Below are the code and all the weights of a small trained network. Each question names an input and a class and asks about switching units off, where a switched-off unit gives its printed mean instead of its output.

import numpy as np


def w(rows, s, z=0):
    codes = np.array(rows[::2]) - 128.0
    scale = np.full(codes.shape[1], s)
    scale[-1] = z or s
    return codes * scale


def f(y):
    return y / 2 * (1 + np.tanh(0.7978845608 * (y + 0.044715 * y**3)))


def log_softmax(a):
    a = a - a.max(-1, keepdims=True)
    return a - np.log(np.exp(a).sum(-1, keepdims=True))


def net(x, mask):
    res = np.array(x, float).reshape(1, 3) / 4 @ E
    y = f(res @ A[0][:, :-1].T + A[0][:, -1])
    res = res + np.where(mask, y, B[0][:, -1]) @ B[0][:, :-1]
    return log_softmax(res[-1] @ U[:, :-1].T + U[:, -1])


A, B = {}, {}
E = w([
[226,212,105,43,131],'x0',
[70,91,224,3,131],'x1',
[45,253,146,146,118],'x2',
],0.0046)
A[0] = w([
[193,33,118,119,134,104],'neuron 1',
[176,64,121,118,122,73],'neuron 2',
[67,213,138,142,126,114],'neuron 3',
[128,130,128,126,133,240],'neuron 4',
[61,217,132,139,124,107],'neuron 5',
[171,165,121,94,134,142],'neuron 6',
[136,127,135,132,118,43],'neuron 7',
[161,150,101,200,130,86],'neuron 8',
[64,102,151,26,117,112],'neuron 9',
[154,96,123,130,126,67],'neuron 10',
[154,148,91,193,133,79],'neuron 11',
[159,149,92,189,122,114],'neuron 12',
[38,52,152,209,131,90],'neuron 13',
[131,130,129,128,127,175],'neuron 14',
[166,153,89,210,122,91],'neuron 15',
[79,108,160,36,133,94],'neuron 16',
[86,189,138,138,119,87],'neuron 17',
[212,11,126,122,118,95],'neuron 18',
[72,105,162,33,129,113],'neuron 19',
[28,48,138,201,123,90],'neuron 20',
[189,160,97,235,127,115],'neuron 21',
[70,207,135,138,124,92],'neuron 22',
[138,138,125,118,126,62],'neuron 23',
[93,110,172,61,129,99],'neuron 24',
[124,129,123,124,127,253],'neuron 25',
[66,212,136,140,124,104],'neuron 26',
[226,205,126,56,127,96],'neuron 27',
[224,208,125,57,124,92],'neuron 28',
[128,128,127,126,130,31],'neuron 29',
],0.011,0.0046)
B[0] = w([
[177,85,89,57,146,213],'neuron 1',
[161,98,96,110,184,150],'neuron 2',
[167,74,98,70,138,210],'neuron 3',
[109,149,162,50,4,234],'neuron 4',
[173,73,90,67,148,214],'neuron 5',
[94,131,108,135,98,181],'neuron 6',
[141,133,106,147,185,88],'neuron 7',
[178,170,129,163,161,177],'neuron 8',
[195,199,145,163,134,239],'neuron 9',
[152,116,106,132,177,110],'neuron 10',
[176,171,127,163,164,170],'neuron 11',
[166,168,148,148,133,189],'neuron 12',
[70,169,14,161,124,247],'neuron 13',
[124,131,135,116,104,165],'neuron 14',
[189,188,134,158,149,205],'neuron 15',
[196,187,132,170,160,215],'neuron 16',
[159,94,98,111,167,156],'neuron 17',
[206,68,66,34,145,242],'neuron 18',
[191,199,147,159,138,236],'neuron 19',
[62,172,19,161,129,250],'neuron 20',
[200,218,157,138,115,254],'neuron 21',
[170,81,90,92,168,187],'neuron 22',
[127,129,111,148,165,97],'neuron 23',
[175,170,140,169,157,193],'neuron 24',
[115,144,158,57,2,249],'neuron 25',
[168,76,94,77,152,203],'neuron 26',
[65,149,23,174,128,252],'neuron 27',
[62,155,27,177,141,250],'neuron 28',
[144,133,98,152,189,85],'neuron 29',
],0.034,0.0034)
U = w([
[1,148,32,190,127,107],'0',
[215,199,213,194,144,109],'1',
[175,4,115,44,183,117],'2',
[26,98,251,116,14,254],'3',
[92,73,164,187,227,48],'4',
],0.006,0.0021)

Each question gives the input, the list of numbers given to net, and the class t.
The units are the neurons (one row each of A and B). Each row of codes is followed by its name. A weight is (code - 128) times the scale printed after its matrix; where a second scale follows, it is the last column's (A, B and U).
mask holds one flag per neuron, in row order. A switched-off neuron (its flag False) gives its mean, the last column of its row in B, instead of its output. The means were averaged over made-up inputs and are rounded, as every weight is.
A unit's drop is (log p(t) with every unit on - log p(t) with that unit switched off) / (log p(t) with every unit on - log p(t) with every unit switched off).
The circuit of an input: a set's keep is (log p(t) with only the set's units on - log p(t) with every unit switched off) / (log p(t) with every unit on - log p(t) with every unit switched off). Starting from the 12 units with the biggest drops (on a tie, the unit counted first), units are removed one at a time, each time the one whose removal leaves the highest keep (on an exact tie, the one counted first), for as long as the keep stays at least 0.8.
circuit, biggest first: the units of the circuit, biggest drop first
unit that matters most: the unit with the biggest drop
top k neurons: the k neurons with the biggest drops, biggest first
drop of u: that unit's drop, to one decimal
input [-1,3,-4], class 2: circuit, biggest first : [neuron 18]
input [-5,6,0], class 1: top 3 neurons : [neuron 9; neuron 19; neuron 27]
input [-3,4,-2], class 1: top 2 neurons : [neuron 27; neuron 28]
input [-1,-1,3], class 3: top 2 neurons : [neuron 18; neuron 1]
input [-2,-8,-8], class 1: top 2 neurons : [neuron 21; neuron 15]
input [7,2,-6], class 0: top 2 neurons : [neuron 27; neuron 28]
input [-7,0,8], class 2: top 3 neurons : [neuron 5; neuron 3; neuron 26]
input [-4,-6,-7], class 2: top 2 neurons : [neuron 18; neuron 1]
input [6,-6,8], class 2: top 2 neurons : [neuron 5; neuron 3]
input [6,0,-8], class 2: top 2 neurons : [neuron 18; neuron 1]
input [-6,-5,7], class 2: top 2 neurons : [neuron 5; neuron 3]
input [7,3,-6], class 0: top 2 neurons : [neuron 27; neuron 28]
input [-5,8,3], class 1: drop of neuron 10 : 0.0
input [-1,-4,-1], class 1: unit that matters most : neuron 21
input [-4,-1,-5], class 2: drop of neuron 28 : 0.7
input [2,-3,-2], class 3: drop of neuron 16 : 0.1
